[[  5  -8  41]
 [ 17  10 -25]
 [ 22  13  15]
 [ 25  -1  18]]
|
[ 5 10 15]

[[ 16  -2  -4  29 -14]
 [-13  -8  12 -39  36]
 [-20   5  15 -19 -11]
 [ 12  19  -5   7  -8]]
|
[16 -8 15  7]

[[-17  -1   6  23]
 [ -2   4   7  47]
 [-14  29  39 -41]
 [ 14  41  39 -10]
 [ 17 -32 -20 -13]]
|
[-17   4  39 -10]

[[ -6 -27 -24  26  21]
 [ -2 -31  52  28 -14]
 [  6  10 -16  42  -2]
 [ -7  29  20  26   4]]
|
[ -6 -31 -16  26]

[[-13  16 -26 -41  26]
 [-16  -4  27 -25 -22]
 [  5  15 -42  21  33]]
|
[-13  -4 -42]

[[-17  26]
 [-21 -38]]
|
[-17 -38]
---
[[ 13 -28 -15 -14  19 -31  37  -5 -14  30  37  -8]
 [  7   0  18  13 -28   1 -29   7   2 -19 -27   8]
 [-29  35  -6   0  17  38  -4  -6  15 -12  -8  -3]]
|
[[ 13 -15  19  37 -14  37]
 [  7  18 -28 -29   2 -27]
 [-29  -6  17  -4  15  -8]]

[[  0  -6 -24   5  -7 -10   7  -2  21   8  -5  -8   3]
 [ -3  -8 -16  -2  13   2  23 -15 -10   6  -6   1 -15]
 [  2  -9  -9  -1 -22  10  11   4  -3   0   9  16 -16]
 [ -4   4  10 -13  -6  -2 -12  -5 -18   4   6   4 -18]
 [ -9  12   8  -5 -12   0 -39  10 -20 -15  -1   1 -21]
 [ -7  10  11  -4 -10  27  -8  -6 -26  -8  12   7 -16]
 [  7 -25  -8  11   6  14  -2  14  23   4  32  -3  -8]]
|
[[  0 -24  -7   7  21  -5   3]
 [ -3 -16  13  23 -10  -6 -15]
 [  2  -9 -22  11  -3   9 -16]
 [ -4  10  -6 -12 -18   6 -18]
 [ -9   8 -12 -39 -20  -1 -21]
 [ -7  11 -10  -8 -26  12 -16]
 [  7  -8   6  -2  23  32  -8]]

[[ -3  -2   1   7   0   5   1  -1]
 [-19 -48 -45  34  14 -24 -21  -5]
 [ -9   5  20  -4  -7  -4 -13   2]
 [ 28 -43 -33   5 -20   7  21 -39]
 [-11   6  26  -5  -9  -5 -17   4]
 [ -2  -6  -5   4   2  -3  -3   0]
 [  7 -30  13 -14  11  35 -12  14]
 [ 18   4 -11  36   4  37   1 -30]]
|
[[ -3   1   0   1]
 [-19 -45  14 -21]
 [ -9  20  -7 -13]
 [ 28 -33 -20  21]
 [-11  26  -9 -17]
 [ -2  -5   2  -3]
 [  7  13  11 -12]
 [ 18 -11   4   1]]

[[ 10  15  -7 -16 -14 -10   4  14]
 [ 23  36 -22   0   1   3  11  19]
 [ -2  13   1  21   5  46   8  15]
 [ -7 -27   7  40 -13  -3   4  -5]
 [-13  13  -9  16  -8  13  26  37]]
|
[[ 10  -7 -14   4]
 [ 23 -22   1  11]
 [ -2   1   5   8]
 [ -7   7 -13   4]
 [-13  -9  -8  26]]

[[ 11   5   1   3  13  -3]
 [  2  15  23  -3  -1   2]
 [  5  -4 -24  12   3   1]
 [  3   6  15   0  -2   2]
 [ -2   6  49   1   5  -6]]
|
[[ 11   1  13]
 [  2  23  -1]
 [  5 -24   3]
 [  3  15  -2]
 [ -2  49   5]]

[[  0  35   0  30 -36 -13   9   0   0  33  11]
 [  0  35  -5  29 -32   0   5 -10   0  36  11]
 [  9  -1 -22   9  15   0 -43  19  14   0  17]
 [ 11  39  -2  36   3 -21   6   0 -13   9   5]
 [  0  -6 -35   0   9 -26 -39  18   0  19   0]
 [  8  42  34  21   2  15   7 -42 -14   2  15]]
|
[[  0   0 -36   9   0  11]
 [  0  -5 -32   5   0  11]
 [  9 -22  15 -43  14  17]
 [ 11  -2   3   6 -13   5]
 [  0 -35   9 -39   0   0]
 [  8  34   2   7 -14  15]]

[[-14  14  -4   3 -20]
 [ -8   6  31   7 -37]
 [-28  -4  28  12  -4]
 [ -9  12 -38   1   2]
 [-28  -6  10  33 -24]
 [ 16  -5 -16 -31  12]
 [ -2   1   4  -8 -37]
 [ -4  -6  14  -2 -23]]
|
[[-14  -4 -20]
 [ -8  31 -37]
 [-28  28  -4]
 [ -9 -38   2]
 [-28  10 -24]
 [ 16 -16  12]
 [ -2   4 -37]
 [ -4  14 -23]]

[[ 19  -5   1  -7  26  19  25   5   1]
 [ -3   9   5   7   2   6  -1   7   3]
 [ 14   4   3   9  14  15  14   4   6]
 [-12  10  22  14   4   0  -9  31  -7]
 [-10   2   8  -5  -1  -8  -6  13   5]
 [  8  -5  -9   3  -1  -5   5  -9  12]
 [ 18   1  -8   0  16  20  18  -9   6]
 [ 20   5  16   7  39  36  30  25 -17]
 [ -3   3   3   3   5   2   1   9  -3]]
|
[[ 19   1  26  25   1]
 [ -3   5   2  -1   3]
 [ 14   3  14  14   6]
 [-12  22   4  -9  -7]
 [-10   8  -1  -6   5]
 [  8  -9  -1   5  12]
 [ 18  -8  16  18   6]
 [ 20  16  39  30 -17]
 [ -3   3   5   1  -3]]

[[ 52 -16 -41  -9  24]
 [-26 -10  21 -16   9]
 [ 13  24  21  11  14]]
|
[[ 52 -41  24]
 [-26  21   9]
 [ 13  21  14]]
